Below is a small trained network, with its code and all its weights. Each question gives an input and a class and asks what happens when units are switched off, that is, made to give their printed mean instead of their output.

import numpy as np


def w(rows, s, z=0):
    codes = np.array(rows[::2]) - 128.0
    scale = np.full(codes.shape[1], s)
    scale[-1] = z or s
    return codes * scale


def f(y):
    return np.maximum(y, 0)


def log_softmax(a):
    a = a - a.max(-1, keepdims=True)
    return a - np.log(np.exp(a).sum(-1, keepdims=True))


def net(x, mask):
    res = np.array(x, float).reshape(1, 5) / 4 @ E
    y = f(res @ A[0][:, :-1].T + A[0][:, -1])
    res = res + np.where(mask, y, B[0][:, -1]) @ B[0][:, :-1]
    return log_softmax(res[-1] @ U[:, :-1].T + U[:, -1])


A, B = {}, {}
E = w([
[130,127,127,128],'x0',
[85,106,105,2],'x1',
[89,211,199,106],'x2',
[126,129,128,129],'x3',
[186,213,65,117],'x4',
],0.016)
A[0] = w([
[143,110,136,130,106],'neuron 0',
[166,109,158,173,198],'neuron 1',
[72,58,168,137,180],'neuron 2',
[159,97,63,166,9],'neuron 3',
[189,93,61,138,119],'neuron 4',
[179,105,175,201,178],'neuron 5',
[182,84,170,185,22],'neuron 6',
[163,207,170,179,124],'neuron 7',
[197,66,55,98,125],'neuron 8',
[124,98,117,69,179],'neuron 9',
[87,167,198,111,85],'neuron 10',
[199,198,8,83,118],'neuron 11',
[155,66,120,114,128],'neuron 12',
[106,41,101,130,135],'neuron 13',
[132,133,129,117,163],'neuron 14',
[127,113,138,216,138],'neuron 15',
[153,170,129,171,141],'neuron 16',
[91,104,185,165,14],'neuron 17',
],0.017,0.014)
B[0] = w([
[124,138,98,130,134],'neuron 0',
[107,148,156,26,194],'neuron 1',
[134,132,68,184,214],'neuron 2',
[122,251,211,28,156],'neuron 3',
[66,98,152,130,188],'neuron 4',
[80,113,154,77,211],'neuron 5',
[74,27,52,223,161],'neuron 6',
[239,194,94,179,207],'neuron 7',
[130,121,70,186,203],'neuron 8',
[132,133,115,174,201],'neuron 9',
[25,37,148,84,178],'neuron 10',
[77,87,159,74,251],'neuron 11',
[142,165,121,167,171],'neuron 12',
[158,165,131,170,195],'neuron 13',
[126,144,121,158,153],'neuron 14',
[56,91,136,76,194],'neuron 15',
[160,148,128,183,182],'neuron 16',
[120,225,152,26,150],'neuron 17',
],0.012,0.023)
U = w([
[92,46,118,170,198],'0',
[106,143,167,92,240],'1',
[248,168,92,218,2],'2',
],0.014,0.00092)

Each question gives the input, the list of numbers given to net, and the class t.
The units are the neurons (one row each of A and B). Each row of codes is followed by its name. A weight is (code - 128) times the scale printed after its matrix; where a second scale follows, it is the last column's (A, B and U).
mask holds one flag per neuron, in row order. A switched-off neuron (its flag False) gives its mean, the last column of its row in B, instead of its output. The means were averaged over made-up inputs and are rounded, as every weight is.
A unit's drop is (log p(t) with every unit on - log p(t) with that unit switched off) / (log p(t) with every unit on - log p(t) with every unit switched off).
The circuit of an input: a set's keep is (log p(t) with only the set's units on - log p(t) with every unit switched off) / (log p(t) with every unit on - log p(t) with every unit switched off). Starting from the 12 units with the biggest drops (on a tie, the unit counted first), units are removed one at a time, each time the one whose removal leaves the highest keep (on an exact tie, the one counted first), for as long as the keep stays at least 0.8.
units of the circuit, in order: the units of the circuit, biggest drop first
k most important neurons: the k neurons with the biggest drops, biggest first
drop when u is switched off: that unit's drop, to one decimal
input [-1,-1,8,-8,2], class 2: units of the circuit, in order -> [neuron 7]
input [7,1,7,1,-2], class 0: 4 most important neurons -> [neuron 10; neuron 1; neuron 3; neuron 5]
input [6,-3,1,8,5], class 2: 4 most important neurons -> [neuron 7; neuron 10; neuron 16; neuron 3]
input [-7,-6,4,-3,-1], class 1: 2 most important neurons -> [neuron 5; neuron 15]
input [6,-5,3,3,-8], class 1: 4 most important neurons -> [neuron 17; neuron 1; neuron 8; neuron 5]
input [-1,-8,-6,-8,1], class 1: 2 most important neurons -> [neuron 3; neuron 1]
input [5,7,1,7,0], class 0: 3 most important neurons -> [neuron 7; neuron 1; neuron 3]
input [-4,-7,-1,-5,4], class 1: 2 most important neurons -> [neuron 5; neuron 15]
input [-7,-8,3,5,-6], class 1: 2 most important neurons -> [neuron 17; neuron 1]
input [-2,5,-1,3,4], class 0: 2 most important neurons -> [neuron 1; neuron 3]
input [4,-6,-7,4,1], class 1: 2 most important neurons -> [neuron 3; neuron 1]
input [-1,-3,-7,-7,1], class 1: 3 most important neurons -> [neuron 3; neuron 1; neuron 2]
input [5,8,2,-5,-3], class 0: drop when neuron 7 is switched off -> 0.9
input [-7,-3,-5,3,5], class 1: units of the circuit, in order -> [neuron 3]
input [2,-5,-2,4,5], class 1: drop when neuron 17 is switched off -> 0.0
input [-1,2,8,-6,-1], class 0: drop when neuron 5 is switched off -> 0.1
